Below are the code and all the weights of a small trained network. Each question names an input and a class and asks about switching units off, where a switched-off unit gives its printed mean instead of its output.

import numpy as np


def w(rows, s, z=0):
    codes = np.array(rows[::2]) - 128.0
    scale = np.full(codes.shape[1], s)
    scale[-1] = z or s
    return codes * scale


def norm(h):
    return h / np.sqrt((h * h).mean(-1, keepdims=True) + 1e-5)


def f(y):
    return np.maximum(y, 0)


def log_softmax(a):
    a = a - a.max(-1, keepdims=True)
    return a - np.log(np.exp(a).sum(-1, keepdims=True))


def net(x, mask):
    res = np.array(x, float).reshape(1, 4) / 4 @ E
    u = 0
    for l in range(4):
        y = f(norm(res) @ A[l][:, :-1].T + A[l][:, -1])
        res = res + np.where(mask[u : u + 8], y, B[l][:, -1]) @ B[l][:, :-1]
        u += 8
    return log_softmax(norm(res)[-1] @ U[:, :-1].T + U[:, -1])


A, B = {}, {}
E = w([
[56,126,130,188,163,45,140,173,96,103,103,82],'x0',
[125,205,123,137,139,182,180,177,10,144,87,156],'x1',
[125,117,127,124,26,122,148,132,118,38,104,176],'x2',
[162,149,144,113,118,106,81,98,38,98,221,67],'x3',
],0.011)
A[0] = w([
[159,147,153,94,74,106,158,146,119,48,127,214,23],'L0N0',
[149,201,110,83,167,183,157,171,83,141,122,176,15],'L0N1',
[164,156,112,116,109,122,164,175,77,161,116,135,19],'L0N2',
[177,120,179,126,138,127,140,100,76,111,152,101,40],'L0N3',
[183,151,147,78,112,255,132,80,137,171,145,175,12],'L0N4',
[136,114,50,123,176,151,151,166,170,139,98,170,1],'L0N5',
[81,136,120,126,165,64,146,169,76,98,111,105,54],'L0N6',
[161,134,157,107,175,160,129,117,133,240,112,64,22],'L0N7',
],0.0094,0.0067)
B[0] = w([
[52,104,21,147,124,200,92,202,116,82,167,173,214],'L0N0',
[200,7,189,192,214,199,233,140,126,100,103,78,210],'L0N1',
[101,2,179,156,113,103,148,75,44,139,144,108,166],'L0N2',
[154,154,160,117,156,151,40,129,136,90,105,146,165],'L0N3',
[213,152,38,12,95,15,187,107,103,218,96,155,254],'L0N4',
[106,178,233,143,131,116,48,154,134,131,121,182,170],'L0N5',
[130,145,90,50,156,103,122,175,144,132,34,65,208],'L0N6',
[37,137,25,201,156,158,43,152,108,143,205,185,215],'L0N7',
],0.0089,0.0063)
A[1] = w([
[76,117,141,141,114,102,167,119,119,75,109,111,67],'L1N0',
[122,213,146,141,104,216,151,133,65,137,106,121,36],'L1N1',
[171,173,82,139,97,132,185,114,78,165,99,133,29],'L1N2',
[89,103,94,119,138,171,131,146,91,146,138,152,24],'L1N3',
[240,174,136,111,93,165,113,108,42,107,232,73,62],'L1N4',
[140,92,113,110,126,99,94,79,235,132,199,152,66],'L1N5',
[127,135,174,178,80,185,209,153,209,223,73,254,29],'L1N6',
[116,167,161,111,125,169,97,59,94,103,137,134,3],'L1N7',
],0.0085,0.0032)
B[1] = w([
[178,215,76,69,114,156,145,82,105,175,110,95,172],'L1N0',
[192,42,174,153,123,131,92,32,154,106,186,1,164],'L1N1',
[92,97,199,187,93,112,177,66,170,133,120,118,186],'L1N2',
[120,149,172,146,98,142,153,132,189,124,163,67,174],'L1N3',
[22,149,188,72,173,83,82,115,128,77,35,199,221],'L1N4',
[175,50,186,152,163,158,209,190,97,72,138,70,255],'L1N5',
[78,159,210,91,153,97,8,78,92,61,80,134,237],'L1N6',
[98,135,160,158,124,52,137,152,143,167,78,114,139],'L1N7',
],0.0087,0.0065)
A[2] = w([
[254,133,106,75,88,139,139,100,170,153,152,164,1],'L2N0',
[117,139,145,142,65,166,170,120,150,81,132,127,8],'L2N1',
[178,93,182,165,137,158,179,146,121,117,146,103,72],'L2N2',
[101,162,139,56,152,175,122,129,126,87,108,80,103],'L2N3',
[114,120,70,137,32,155,110,97,115,112,136,160,47],'L2N4',
[162,79,131,99,121,114,128,112,192,95,162,113,56],'L2N5',
[107,154,105,152,190,178,114,106,145,212,187,135,84],'L2N6',
[105,144,78,162,37,187,106,154,122,90,141,140,39],'L2N7',
],0.012,0.003)
B[2] = w([
[66,189,95,77,91,121,131,82,105,218,155,165,221],'L2N0',
[140,139,76,160,127,166,112,174,106,109,151,112,182],'L2N1',
[97,103,170,155,80,160,170,102,175,132,153,64,236],'L2N2',
[184,120,140,116,133,171,131,127,194,171,161,194,255],'L2N3',
[164,142,62,173,109,105,93,171,125,93,204,130,202],'L2N4',
[147,94,146,157,139,179,183,74,37,156,112,107,233],'L2N5',
[198,107,39,204,37,149,74,254,96,30,172,109,229],'L2N6',
[180,96,141,196,130,109,84,205,137,167,171,105,207],'L2N7',
],0.011,0.0058)
A[3] = w([
[93,179,168,56,125,148,4,87,117,126,162,123,106],'L3N0',
[106,215,82,160,148,3,224,173,153,153,83,42,19],'L3N1',
[177,107,202,167,164,191,254,143,90,110,113,111,56],'L3N2',
[158,105,140,115,108,117,167,98,141,110,135,59,13],'L3N3',
[75,112,151,72,151,60,125,179,134,123,139,70,113],'L3N4',
[98,124,73,177,86,131,160,151,127,42,173,187,4],'L3N5',
[19,89,157,147,100,129,167,82,184,131,207,114,70],'L3N6',
[84,169,242,117,183,44,19,77,129,71,116,190,45],'L3N7',
],0.0084,0.0031)
B[3] = w([
[46,145,124,127,151,112,124,147,236,126,82,150,201],'L3N0',
[143,162,28,4,62,81,120,10,122,190,203,181,194],'L3N1',
[101,77,173,134,146,173,227,36,134,125,187,98,255],'L3N2',
[164,98,157,188,143,89,167,87,154,145,106,191,174],'L3N3',
[160,220,163,86,2,147,139,105,128,158,102,162,182],'L3N4',
[172,148,72,187,232,103,117,178,115,134,93,29,195],'L3N5',
[101,80,198,153,140,158,201,104,108,135,114,89,170],'L3N6',
[86,138,190,149,153,151,96,200,187,81,8,172,227],'L3N7',
],0.0089,0.0073)
U = w([
[130,76,193,163,137,173,227,80,92,140,144,71,174],'0',
[164,136,57,181,117,128,71,251,116,110,189,103,217],'1',
[81,159,209,96,142,137,93,152,194,106,67,171,118],'2',
[148,200,69,25,70,100,162,64,110,222,156,177,2],'3',
],0.016,0.00099)

Each question gives the input, the list of numbers given to net, and the class t.
The units are the neurons (one row each of A and B). Each row of codes is followed by its name. A weight is (code - 128) times the scale printed after its matrix; where a second scale follows, it is the last column's (A, B and U).
mask holds one flag per neuron, layer by layer. A switched-off neuron (its flag False) gives its mean, the last column of its row in B, instead of its output. The means were averaged over made-up inputs and are rounded, as every weight is.
A unit's drop is (log p(t) with every unit on - log p(t) with that unit switched off) / (log p(t) with every unit on - log p(t) with every unit switched off).
The circuit of an input: a set's keep is (log p(t) with only the set's units on - log p(t) with every unit switched off) / (log p(t) with every unit on - log p(t) with every unit switched off). Starting from the 12 units with the biggest drops (on a tie, the unit counted first), units are removed one at a time, each time the one whose removal leaves the highest keep (on an exact tie, the one counted first), for as long as the keep stays at least 0.8.
units of the circuit, in order: the units of the circuit, biggest drop first
unit that matters most: the unit with the biggest drop
top k neurons: the k neurons with the biggest drops, biggest first
k most important neurons of layer l: the k neurons of layer l with the biggest drops, biggest first
drop when u is switched off: that unit's drop, to one decimal
input [-3,-7,7,-6], class 0: top 4 neurons	L1N5, L2N5, L0N7, L2N6
input [-5,0,7,8], class 2: units of the circuit, in order	L1N4
input [-3,-6,7,-7], class 1: units of the circuit, in order	L0N0, L2N4
input [8,6,4,-6], class 3: top 2 neurons	L3N1, L0N6
input [5,7,8,0], class 1: top 2 neurons	L0N0, L1N5
input [-8,1,-6,6], class 3: top 2 neurons	L0N4, L1N6
input [6,-3,-6,-5], class 1: top 3 neurons	L2N6, L0N4, L1N4
input [-6,3,4,6], class 2: top 2 neurons	L1N4, L0N3
input [8,-1,-7,8], class 2: top 3 neurons	L0N4, L0N3, L0N0
input [-3,7,-4,-8], class 2: top 3 neurons	L1N6, L0N5, L1N5
input [0,1,-7,7], class 1: top 2 neurons	L0N7, L2N6
input [-4,1,3,-1], class 3: top 2 neurons	L0N4, L2N0
input [-8,-6,-5,-4], class 3: top 2 neurons	L0N4, L2N0
input [-8,2,-7,6], class 3: top 2 neurons	L0N4, L0N0
input [8,4,-5,-6], class 3: unit that matters most	L3N1
input [-1,7,-7,8], class 2: 2 most important neurons of layer 0	L0N3, L0N0
input [-5,3,-3,-5], class 2: top 2 neurons	L1N6, L0N5
input [1,-1,-8,4], class 1: drop when L3N0 is switched off	0.0
input [0,3,2,-5], class 2: drop when L1N6 is switched off	7.8
input [-7,3,-3,-2], class 3: drop when L0N4 is switched off	8.6
input [6,4,1,0], class 3: unit that matters most	L0N6
